Here is a tiny trained network, its code and every weight. The questions are about switching its units off for an input and a class, where a switched-off unit gives its printed mean instead of its output.

import numpy as np


def w(rows, s, z=0):
    codes = np.array(rows[::2]) - 128.0
    scale = np.full(codes.shape[1], s)
    scale[-1] = z or s
    return codes * scale


def f(y):
    return np.maximum(y, 0)


def log_softmax(a):
    a = a - a.max(-1, keepdims=True)
    return a - np.log(np.exp(a).sum(-1, keepdims=True))


def net(x, mask):
    res = np.array(x, float).reshape(1, 8) / 4 @ E
    y = f(res @ A[0][:, :-1].T + A[0][:, -1])
    res = res + np.where(mask, y, B[0][:, -1]) @ B[0][:, :-1]
    return log_softmax(res[-1] @ U[:, :-1].T + U[:, -1])


A, B = {}, {}
E = w([
[168,185,155,250,155,71,118,131],'x0',
[132,133,125,126,131,131,138,127],'x1',
[124,119,136,129,129,124,118,135],'x2',
[132,136,120,128,121,130,137,123],'x3',
[128,119,132,131,132,129,119,126],'x4',
[218,125,122,84,100,170,70,214],'x5',
[132,134,123,128,124,129,135,123],'x6',
[168,44,56,129,144,63,171,151],'x7',
],0.016)
A[0] = w([
[86,198,167,170,146,189,119,103,232],'N0',
[111,169,174,83,43,147,84,115,169],'N1',
[186,153,127,159,139,140,109,181,34],'N2',
[159,48,71,90,101,95,138,163,113],'N3',
[182,157,125,193,104,118,92,187,14],'N4',
[169,102,96,165,173,22,173,99,134],'N5',
[105,192,183,146,125,107,110,94,173],'N6',
[105,67,150,140,91,129,126,78,101],'N7',
[3,94,92,108,130,146,173,83,216],'N8',
[98,93,163,116,150,135,142,121,75],'N9',
[101,138,161,191,117,43,155,93,113],'N10',
[39,90,105,85,117,153,153,106,207],'N11',
[211,177,139,165,132,100,96,161,2],'N12',
[131,164,160,70,132,220,106,116,198],'N13',
[110,160,131,68,132,213,93,171,177],'N14',
[159,104,140,79,82,159,112,130,96],'N15',
],0.013,0.0055)
B[0] = w([
[191,146,238,133,147,178,136,59,229],'N0',
[57,111,118,182,127,191,100,89,207],'N1',
[120,80,97,58,90,76,62,60,183],'N2',
[195,89,63,74,177,109,181,210,218],'N3',
[118,155,140,80,72,65,71,69,195],'N4',
[68,194,2,191,122,124,81,155,224],'N5',
[144,155,192,169,125,132,193,63,206],'N6',
[126,150,125,109,128,97,64,147,162],'N7',
[110,177,134,47,100,51,20,78,252],'N8',
[124,116,117,119,127,97,123,97,152],'N9',
[88,208,101,212,203,167,177,208,215],'N10',
[170,101,153,85,72,61,69,98,226],'N11',
[118,147,163,70,99,78,57,111,196],'N12',
[45,107,141,175,94,199,118,158,222],'N13',
[113,125,60,150,92,223,136,84,222],'N14',
[105,103,96,179,131,207,160,173,186],'N15',
],0.0092,0.02)
U = w([
[126,151,218,68,56,108,86,80,197],'0',
[52,158,47,191,142,188,130,176,155],'1',
[163,132,68,57,117,2,92,167,176],'2',
[239,42,89,42,145,168,193,247,1],'3',
[163,199,215,169,243,125,183,119,58],'4',
],0.0095,0.0056)

Each question gives the input, the list of numbers given to net, and the class t.
The units are the neurons (one row each of A and B). Each row of codes is followed by its name. A weight is (code - 128) times the scale printed after its matrix; where a second scale follows, it is the last column's (A, B and U).
mask holds one flag per neuron, in row order. A switched-off neuron (its flag False) gives its mean, the last column of its row in B, instead of its output. The means were averaged over made-up inputs and are rounded, as every weight is.
A unit's drop is (log p(t) with every unit on - log p(t) with that unit switched off) / (log p(t) with every unit on - log p(t) with every unit switched off).
The circuit of an input: a set's keep is (log p(t) with only the set's units on - log p(t) with every unit switched off) / (log p(t) with every unit on - log p(t) with every unit switched off). Starting from the 12 units with the biggest drops (on a tie, the unit counted first), units are removed one at a time, each time the one whose removal leaves the highest keep (on an exact tie, the one counted first), for as long as the keep stays at least 0.8.
circuit, biggest first: the units of the circuit, biggest drop first
top k neurons: the k neurons with the biggest drops, biggest first
drop of u: that unit's drop, to one decimal
input [0,-5,-8,-5,-6,5,-4,4], class 3: circuit, biggest first -> [N8, N3]
input [2,-4,8,1,-7,1,-7,3], class 2: circuit, biggest first -> [N13]
input [0,-7,2,3,-5,6,7,3], class 3: top 2 neurons -> [N8, N3]
input [2,1,-7,5,8,0,5,7], class 1: top 3 neurons -> [N5, N8, N11]
input [0,-7,5,3,1,-2,4,4], class 2: top 2 neurons -> [N13, N14]
input [0,7,-8,-3,-6,5,7,0], class 1: top 3 neurons -> [N8, N11, N0]
input [0,4,6,-4,-6,-5,7,3], class 2: top 3 neurons -> [N8, N13, N14]
input [8,6,1,-8,1,4,-4,1], class 2: top 3 neurons -> [N0, N5, N13]
input [0,-1,3,1,6,2,4,8], class 3: top 2 neurons -> [N3, N8]
input [3,4,-3,7,6,-1,8,8], class 1: drop of N5 -> 1.6
input [6,0,-3,-6,8,2,6,1], class 2: drop of N5 -> 0.3
input [-6,-2,-5,-3,-6,1,-3,5], class 3: drop of N3 -> 0.7
